Below are the code and all the weights of a small trained network. Each question names an input and a class and asks about switching units off, where a switched-off unit gives its printed mean instead of its output.

import numpy as np


def w(rows, s, z=0):
    codes = np.array(rows[::2]) - 128.0
    scale = np.full(codes.shape[1], s)
    scale[-1] = z or s
    return codes * scale


def norm(h):
    return h / np.sqrt((h * h).mean(-1, keepdims=True) + 1e-5)


def f(y):
    return np.maximum(y, 0)


def log_softmax(a):
    a = a - a.max(-1, keepdims=True)
    return a - np.log(np.exp(a).sum(-1, keepdims=True))


def net(x, mask):
    res = np.array(x, float).reshape(1, 6) / 4 @ E
    u = 0
    for l in range(4):
        y = f(norm(res) @ A[l][:, :-1].T + A[l][:, -1])
        res = res + np.where(mask[u : u + 8], y, B[l][:, -1]) @ B[l][:, :-1]
        u += 8
    return log_softmax(norm(res)[-1] @ U[:, :-1].T + U[:, -1])


A, B = {}, {}
E = w([
[64,5,85,190],'x0',
[132,125,133,104],'x1',
[138,122,129,136],'x2',
[2,157,247,146],'x3',
[118,131,125,123],'x4',
[92,211,48,187],'x5',
],0.0014)
A[0] = w([
[137,193,151,181,67],'0.n0',
[95,55,97,253,106],'0.n1',
[203,63,211,137,144],'0.n2',
[108,154,119,78,5],'0.n3',
[182,169,144,144,57],'0.n4',
[134,203,163,157,96],'0.n5',
[158,68,174,92,42],'0.n6',
[137,98,181,55,170],'0.n7',
],0.0041,0.0028)
B[0] = w([
[112,93,137,28,153],'0.n0',
[134,62,107,4,248],'0.n1',
[70,221,36,159,249],'0.n2',
[168,130,112,67,128],'0.n3',
[84,159,141,33,146],'0.n4',
[111,78,110,30,178],'0.n5',
[13,164,61,66,167],'0.n6',
[133,163,41,147,249],'0.n7',
],0.0037,0.002)
A[1] = w([
[145,124,211,173,155],'1.n0',
[47,148,223,192,101],'1.n1',
[99,105,255,199,119],'1.n2',
[199,121,162,123,86],'1.n3',
[116,161,149,167,4],'1.n4',
[45,150,248,171,131],'1.n5',
[70,109,84,34,120],'1.n6',
[73,166,86,168,109],'1.n7',
],0.0047,0.0037)
B[1] = w([
[164,108,82,234,132],'1.n0',
[232,105,23,115,158],'1.n1',
[254,93,40,196,142],'1.n2',
[179,53,117,189,130],'1.n3',
[223,89,28,165,128],'1.n4',
[236,81,28,116,173],'1.n5',
[99,218,126,222,253],'1.n6',
[74,222,31,57,163],'1.n7',
],0.0044,0.004)
A[2] = w([
[99,168,101,189,134],'2.n0',
[70,40,142,113,104],'2.n1',
[99,36,191,87,65],'2.n2',
[66,15,121,159,150],'2.n3',
[165,13,241,37,4],'2.n4',
[211,55,253,30,2],'2.n5',
[192,183,100,41,129],'2.n6',
[153,144,195,167,29],'2.n7',
],0.0045,0.0039)
B[2] = w([
[148,181,96,191,233],'2.n0',
[19,150,203,43,140],'2.n1',
[10,145,185,6,128],'2.n2',
[84,133,228,81,176],'2.n3',
[224,3,21,7,128],'2.n4',
[254,17,13,24,128],'2.n5',
[78,71,154,151,254],'2.n6',
[212,227,3,10,128],'2.n7',
],0.0042,0.003)
A[3] = w([
[205,56,253,38,3],'3.n0',
[159,198,218,23,106],'3.n1',
[80,76,174,159,67],'3.n2',
[128,169,98,233,161],'3.n3',
[214,95,102,135,138],'3.n4',
[24,181,114,182,209],'3.n5',
[202,222,181,13,126],'3.n6',
[57,165,167,72,129],'3.n7',
],0.0045,0.0039)
B[3] = w([
[253,51,35,26,128],'3.n0',
[9,63,214,107,138],'3.n1',
[41,155,184,9,131],'3.n2',
[166,169,65,192,219],'3.n3',
[192,113,109,245,158],'3.n4',
[83,185,197,27,254],'3.n5',
[79,14,198,37,147],'3.n6',
[79,105,197,118,155],'3.n7',
],0.0042,0.0059)
U = w([
[238,63,2,204,218],'0',
[71,203,50,59,202],'1',
[23,67,205,11,188],'2',
[92,189,96,125,178],'3',
[81,177,104,131,127],'4',
[86,204,85,111,121],'5',
[212,8,237,181,2],'6',
],0.0045,0.0039)

Each question gives the input, the list of numbers given to net, and the class t.
The units are the neurons (one row each of A and B). Each row of codes is followed by its name. A weight is (code - 128) times the scale printed after its matrix; where a second scale follows, it is the last column's (A, B and U).
mask holds one flag per neuron, layer by layer. A switched-off neuron (its flag False) gives its mean, the last column of its row in B, instead of its output. The means were averaged over made-up inputs and are rounded, as every weight is.
A unit's drop is (log p(t) with every unit on - log p(t) with that unit switched off) / (log p(t) with every unit on - log p(t) with every unit switched off).
The circuit of an input: a set's keep is (log p(t) with only the set's units on - log p(t) with every unit switched off) / (log p(t) with every unit on - log p(t) with every unit switched off). Starting from the 12 units with the biggest drops (on a tie, the unit counted first), units are removed one at a time, each time the one whose removal leaves the highest keep (on an exact tie, the one counted first), for as long as the keep stays at least 0.8.
units of the circuit, in order: the units of the circuit, biggest drop first
k most important neurons: the k neurons with the biggest drops, biggest first
k most important neurons of layer l: the k neurons of layer l with the biggest drops, biggest first
drop of u: that unit's drop, to one decimal
input [-8,-8,2,0,2,-6], class 2: units of the circuit, in order : [3.n6]
input [7,7,5,-2,4,-3], class 2: units of the circuit, in order : [2.n3 1.n7]
input [8,-7,0,-4,4,-6], class 2: units of the circuit, in order : [2.n3 3.n3]
input [-5,6,5,7,-3,0], class 0: 3 most important neurons : [0.n1 1.n5 0.n2]
input [-2,-3,-3,5,2,-2], class 0: 2 most important neurons : [0.n1 1.n5]
input [-3,6,-4,-7,2,-2], class 0: 2 most important neurons : [1.n6 3.n5]
input [-6,5,3,7,-2,3], class 0: 4 most important neurons of layer 0 : [0.n1 0.n6 0.n2 0.n4]
input [-8,-3,7,8,8,-1], class 0: 3 most important neurons : [1.n5 0.n1 0.n2]
input [1,6,-7,-7,-3,1], class 0: 2 most important neurons : [1.n6 0.n2]
input [-2,8,3,-8,5,4], class 0: 3 most important neurons : [1.n6 0.n2 3.n5]
input [-8,-7,-5,-7,-6,-4], class 2: 4 most important neurons of layer 1 : [1.n6 1.n5 1.n1 1.n2]
input [-3,0,-7,7,-2,5], class 0: 3 most important neurons of layer 0 : [0.n1 0.n2 0.n7]
input [7,-7,1,4,-3,2], class 2: 2 most important neurons of layer 0 : [0.n1 0.n2]
input [-8,-4,7,-2,6,7], class 2: most important neuron : [0.n2]
input [6,0,-6,6,0,2], class 0: 2 most important neurons of layer 0 : [0.n5 0.n7]
input [5,3,5,7,-3,-1], class 0: drop of 1.n5 : 0.1
